Each row is followed by its class.
[ -4  14  30  -8  54  11 -13  36 -75  24 -44  47  15  -6 -18 -52  73  11
   6  24 -15  40 -48 -52  37 -10   2  11 -37 -17 -54 -39 -23] -> Z346
[ 53  17  -6   9  -8 -18 -18  29  21  48   7 -38  10 -26  -8   8  21  20
 -13   1  56  35 -21  15 -30  18 -72 -13  30  21 -17 -17  -8] -> Z491
[ 36 -13  -8  22 -18 -16 -33  30   6 -19 -77  -4  11 -20 -18  21  40  28
 -23   0  54   8  -4   5 -22  23 -18 -19  55   2 -28 -23   7] -> Z527
[ 48 -14  -1   7  11  17 -68  47  46  39 -61  13  16 -49 -37  56  24  30
 -18  -9  42  11 -21  17 -15  37 -43   7  69  26 -51 -23   5] -> Z796
[ 24  35  65 -18  28 -15 -40  11 -59   3  -8  18   0   3 -36 -35  35 -22
 -15  -3 -15 -18 -11 -38  16  13   2  11 -35 -21 -16   9   9] -> Z482
[-14  14  44   7 -42  33  38 -23  16   5 -21  -3   3  16  29 -33 -64  16
 -18 -63  13  36  49 -23  23 -66  11  -2 -34  37  11  29 -13] -> Z346
[ -8 -39  21  12  22 -22  50 -10 -17 -22   9  -9 -18  50 -36 -21  24 -13
  60  58  35 -11 -29 -73 -13  42   8  -9 -22  12   8  -4  29] -> Z120
[ 51  -4 -20   9 -50 -12 -38  58  16   4 -15 -21 -18 -14 -35  -2 -14  34
 -28   5  10   5  -4  -6 -15  10 -53 -45  17 -17 -42 -11 -23] -> Z521
[  6   2  41   2 -29 -85 106 -10 -54  -8  -4 -27 -20  38  -7 -15  46 -17
  50  15  51  27  -9  -7 -28  54 -40  -2 -11   3  36  -8  37] -> Z823
[ 36 -30 -24  12 -37  -6 -30  34 -17  33  -3 -20  11 -16   7   6  46  17
 -30  -8   7  20  -4 -11 -41  16 -84   6   6  30 -34 -23 -14] -> Z414
[  0  38  -7   0  38  -8  52 -35 -42  -4 -37 -34  -2 -13  28  18  38 -59
 -26   6  39  -8  13 -23 -26  35   2  37   0  22  60 -29  29] -> Z491
[  4  28  54  -5 -61  -2 108 -21  14  16  -2  -1 -13  18 -28 -60 -46  -8
 -11 -34  -9 -11  58  22   9 -52 -22 -19 -61  -8  45  27  -8] -> Z796
[ -1   9  62 -36  10  27 -29   9 -54 -18 -49  19  -3  12 -57 -61  37  -8
 -14 -24  -6 -24 -12 -80   7  34  11   6   0 -20   5 -27  15] -> Z120
[-59  44   0  33  51  27  16 -20 -23  14 -71  13  11 -26  37  -6  41 -21
  15 -23  55  26   7 -48  31 -71  34  34 -10  65 -66  -1  27] -> Z823
[ 27  54  50 -39  30  12 -34  44 -12  22 -13  14  -3  12 -43 -25  52 -21
 -30  10  -6 -16 -46 -12  -9  40 -18  -4 -22   6   3   1   7] -> Z505
[ 14  42  64 -11  -7 -23 -26 -23 -31   2  17 -31  20   7 -18 -42  30 -12
  -3  -2  26   7 -16  -9   7  15  -9  10 -44 -30 -27  15  13] -> Z482
[  4  33  73 -24  -2  -5 -28   0 -36  51  -4  30  12   8 -36 -61  23 -22
  25 -47 -16  -7 -36  -9  15 -28 -12  26 -51 -55  15 -21   3] -> Z414
[ -4  48  46 -32  35   9  18  41 -31  29 -14  27  19  34 -42 -48  85  -3
  -3  16 -15  -3 -58 -30   9  13  10  -9  -1 -15 -32 -26  28] -> Z823
[-18  51  35   7 -28  19  55 -25  32  45 -48  -8 -27  17  33 -20 -63 -21
 -48 -49   3  35  51 -31  15  -5  19  30 -67  23  66  13  -9] -> Z414
[-78  19  -9  23  64  52  16 -36  26   7 -36  21   9 -23  23   1  44 -22
  38   4  35  20  -7 -33  10 -26  56  43 -37  68 -29  12  14] -> Z505
[ 14 -44  33 -14  -8 -37  71 -18 -47 -36  25 -27 -56  50 -89 -63  14 -15
  16  49  17 -32   0 -17 -47  43 -20 -13   7  11  85  20  20] -> Z505
[ -5  41  31 -13  32 -21 -35  11 -45 -17  -7  44  14  -4 -13 -11  70  -5
   3   9  14   4 -13 -27  26  10  23 -15 -33  -6 -22 -28   5] -> Z346
[ -2   8  43 -15 -28  14  79  -1  25  -4 -22  13 -35  38 -18 -53 -72  -6
  15 -30  -5   5  33   5  21 -28   7 -11 -77  -8  58  17 -12] -> Z505
[-53  34  24  15  51  19  43 -44 -13  23 -50  63  13 -15  11  -4  41  -2
  60 -37  49  22  -2  -8  14 -61  -8  41 -72  57 -55  20  26] -> Z796
[ -9  40  43 -12  -1 -20 -42  39 -20  -4 -17  31  48   7 -12 -28 114 -10
 -12  23 -11   1 -53 -43  27  45  23 -20 -14 -32 -29 -51   7] -> Z527
[ -2   2  30  -5 -23 -60  62 -18 -24 -31   3   4 -18  30 -25 -37  52  -5
  40  23  17   1   2 -20 -39  23 -10 -48 -19 -12  41 -14  -1] -> Z346
[ 20  53 -22 -15  38  -4   8 -41 -22  -7  21 -42 -14 -17   8  -2   4 -57
   8  -2  41 -31  35  18 -20 -23  -1   5 -45  -2  55 -14  16] -> Z491
[ 24 -24  48   7  -9 -64  29  -8 -84 -18  62 -20 -39  36 -64 -36  21  -9
 -13  42  -7 -31  15 -36 -18  46 -37 -17   7  12  25  57  19] -> Z482
[-40  54  23 -18 -19 -11  54 -34   5  20 -27   9  12  21  65 -42  71 -66
  56 -45 -32   8 -22 -29 -38 -13 -11 -19 -69 -24  61 -47  -3] -> Z527
[ 13  29  37  -3 -62   4  29  -1 -21  21  35 -14 -34   2 -35 -75 -59 -21
 -44 -31 -42   2  45 -26   9 -63 -13   2 -73  -7  57  30 -26] -> Z521
[-55  22  31  -4  29   3 -27 -50 -43 -26 -43  23  -1 -19  -7 -30  40 -27
  62 -20  13  -8 -39 -50 -15 -52  16  40 -51 -13 -35  29  12] -> Z521
[ -1  11  -3  16  28  -7  44 -21 -42  -3 -36  -1  -9  13  27 -11  38 -83
 -14  17 -23 -38  10 -52  -9 -13  -2   8 -52  -1  27 -33  18] -> Z482
[-30  16  37   7  13  18  20  -7 -47  17 -69  18   8  -8 -10 -31  55 -11
  -4 -10  11  16  -2 -45  35  12   8  12 -10 -12 -20 -17   1] -> Z346
[-50  22 -22 -14  65  41  -8 -12 -10   6 -27  28 -24  17  14 -10  33 -16
  57 -15  19  -3  10 -56  27 -24  18   1 -59  43 -40  -2  28] -> Z823
[ -8 -22  40  -3 -44 -60  28   3 -46 -36  61   0 -25  68 -50 -54  21 -14
  31  31  -9 -46  10 -43  32  39  -4 -71 -15 -33  46   5  18] -> Z527
[ 26  -5  38  12 -19 -31  69  -6 -88   4  22 -48 -22  20 -51 -54  65 -37
  23  26  22 -20  40 -46 -11  19 -35 -15 -47  13  27   1  10] -> Z346
[ -1  59  52 -27 -42  -5  56 -13  13  12   0 -46 -25  11  12 -62 -58 -23
   5 -33 -15  24  44  -7  10 -40  22 -11 -48 -23  52  25 -23] -> Z823
[-27  33  29  -6 -31  12  44 -30  -8   2 -59  21 -23  -4  30 -25 -29 -21
 -13 -41 -19   8  46  -7  21 -45 -18 -14 -65 -24  23  44 -28] -> Z346
[-18  29  16 -11 -25 -21  60 -53 -52 -13 -45 -51 -22 -37  20 -36  24 -78
   0   0 -18 -24  43 -23 -22  -2 -24  10 -28 -25  55  -4 -22] -> Z796
[-15  32  -3 -43  -4 -31  19 -51 -11 -35   9 -14  -9   3  45  -6  41 -55
   9  -5  -5  -3   6 -23 -47  40 -26   3 -61  -6  80 -18   1] -> Z491
[ 81  11 -25  -4  21   6 -69  76  24  24 -38  -3  10 -48 -20  73  48  13
 -21 -15  41 -15  12   3 -32  59 -56 -17  39  33 -39 -29   3] -> Z491
[ 53 -11  20  -7  -1 -15  29  51  29  40 -40  12   8  -4 -17  14  24  35
  39 -12  18  34 -34   4 -49  31 -57 -16  24  22 -26 -41 -11] -> Z796
[-46  12  10 -27 -39 -24  52 -16 -15 -19 -26  -2 -11  10  52 -18  43 -43
  17  -5 -38  14  11 -42  -7  23 -28  -8 -57 -14  21   6 -10] -> Z823
[ 10 -21  33  19  -3 -57  54   1 -81  -3  16 -25 -36  27 -33 -34  12   4
  46  18  33   1   1 -37  -9  15 -26 -44  53   9  15  -1   1] -> Z346
[-27  24  -2 -34  -2  -6  29 -38 -34 -53 -43  -1  -5 -12  48 -15  50 -48
  -1 -30 -60 -31  34 -33 -61  22  17 -12 -13 -26  36 -24 -12] -> Z482
[ 13  -4  27 -11  18 -44  28  13 -51 -41  17   2 -18  54  -5   0  30 -30
  51  26  24 -41 -20 -68 -18  42 -20 -39 -29  15   3 -10  33] -> Z120
[  0   8  53  -8 -37   8  91 -16  18  18 -13  19   2  35  25 -41 -36  29
  17 -74 -13  56  39 -13 -21 -13  -6  14 -73  25  20   4  -5] -> Z482
[-13  57  54  -5 -39  37  37 -32   0  39   4 -39 -13  25   7 -60 -56 -33
 -27 -60  -8  11  10 -45  -4 -53   1  25 -52  20  45  25   6] -> Z521
[ -4  45  61 -24 -48  13  66 -39  27   8 -24 -14 -19  30  18 -44 -39  -6
   0 -84 -10  18  65 -22 -23  10   2  -3 -71   9  52  19  -1] -> Z482
[-18  28  46 -23 -26   2  53   3  -7  13  -3  25 -28  59  34 -37 -75  14
   5 -69 -32  12  28 -38  10 -28  -2 -20 -49  16  30  17 -16] -> Z414
[ 27  59  55 -23 -64 -16  47   4  12  10  12 -12 -17  22  31 -33 -95  14
 -44 -54 -29  27  51  22  -9 -44 -10  -5 -74  -8  46  53 -40] -> Z414
[ 38 -20  43 -12   3 -40  44  -6 -94 -19  19 -45 -25  53 -52 -58  43   4
  28  26  18 -18  -2 -44 -32  56 -50 -13 -25  -4 -14  12  22] -> Z482
[  2  -8  57  -1 -32 -10  18   4  15  52  40  20  27   8 -43 -19  71   1
  48   2   2  27 -22   1   4  35 -32   5 -61 -19   3   8   5] -> Z346
[-51  30  38  10 -81 -19  71 -20  23 -24 -33  26 -11  24  42 -32 -35  -8
 -22 -50 -26   3  58 -17  33 -25  15 -49 -30 -14  50  29 -17] -> Z527
[-56  39   0  13  65  28 -51 -29 -24  -7 -42  43  12 -27  40  21  19 -14
  35 -38  35  24 -34 -58   8 -51  46  57 -31  52 -53  -2  24] -> Z521
[-33   6  -3 -13  -5   1  28 -26 -15 -17 -10   2 -11   4  31 -11 -14 -50
  13   1 -40  10 -11 -45   1  11  37  35 -56 -35  58 -33  -4] -> Z521
[-21 -23 -13  -2  -1   8  31 -39   1 -49 -20 -14  -5   0  16   0  12 -55
   2  36  -6 -23  18 -47 -23  14  27  20 -48 -12  48  -8   8] -> Z120
[ 35   7 -19  35 -25   0 -33  22  54  47 -32 -36  18  -8  24  23  40   3
 -10   8  51  20 -43  10 -44 -19 -81 -30  24  29 -47  13  -1] -> Z527
[-36  22  -4 -24  11 -25  20 -28 -32 -22 -24  31 -24 -17  44   5  57 -70
  20  11 -42 -17  23 -53  -9  23 -30   2 -92  16  31  -5 -16] -> Z796
[ 37   5 -36   4 -32  10  -7  64  50  52 -41 -41   2 -34  15  32  37  10
 -14  -2   5  26   2  10 -31  35 -59 -32  49   5 -43 -23 -19] -> Z823
[ 10 -33  28   8   1 -26  23  14 -49 -12  21 -20 -15  32   0   9  -8 -13
  -4  33  19  13  -8 -77   7  72 -13  13   2  39  19   3  19] -> Z120
[-34 -30  44   8  -2 -64  81  -2 -42 -73 -43   4 -23  26   1 -32  30 -27
  60  52   0  -8 -21 -70 -17  18  17 -21 -15   9  12  15 -14] -> Z505
[  6  48  58  -9 -46  21  35 -23  11  32  21 -37   4   7  29 -38 -65 -33
 -12 -43   0  18  22  -5  11 -49 -22  17 -78 -10  28  46 -11] -> Z120
[ 10 -29  29   6  -1 -51  70  -9 -55 -48 -11   3 -28  45 -30 -27  12 -22
  67  27  29 -46 -13 -41 -30  -6 -32 -37 -22 -17   6  12  24] -> Z120
[-56  28  -9  14  47  23  28 -29  -7  36  -7  17   7 -21  10 -14  45 -10
  47 -18  25  27  -9   2  -3 -59  23  29   5  31 -25   3  24] -> Z823
[ 74  13 -19  34 -10 -34  31  55 -26  46 -22 -14   4 -50 -11  17  43  23
 -25  -4  41  49  17  42 -49  -2 -48 -19  59  25  -4 -56 -23] -> Z346
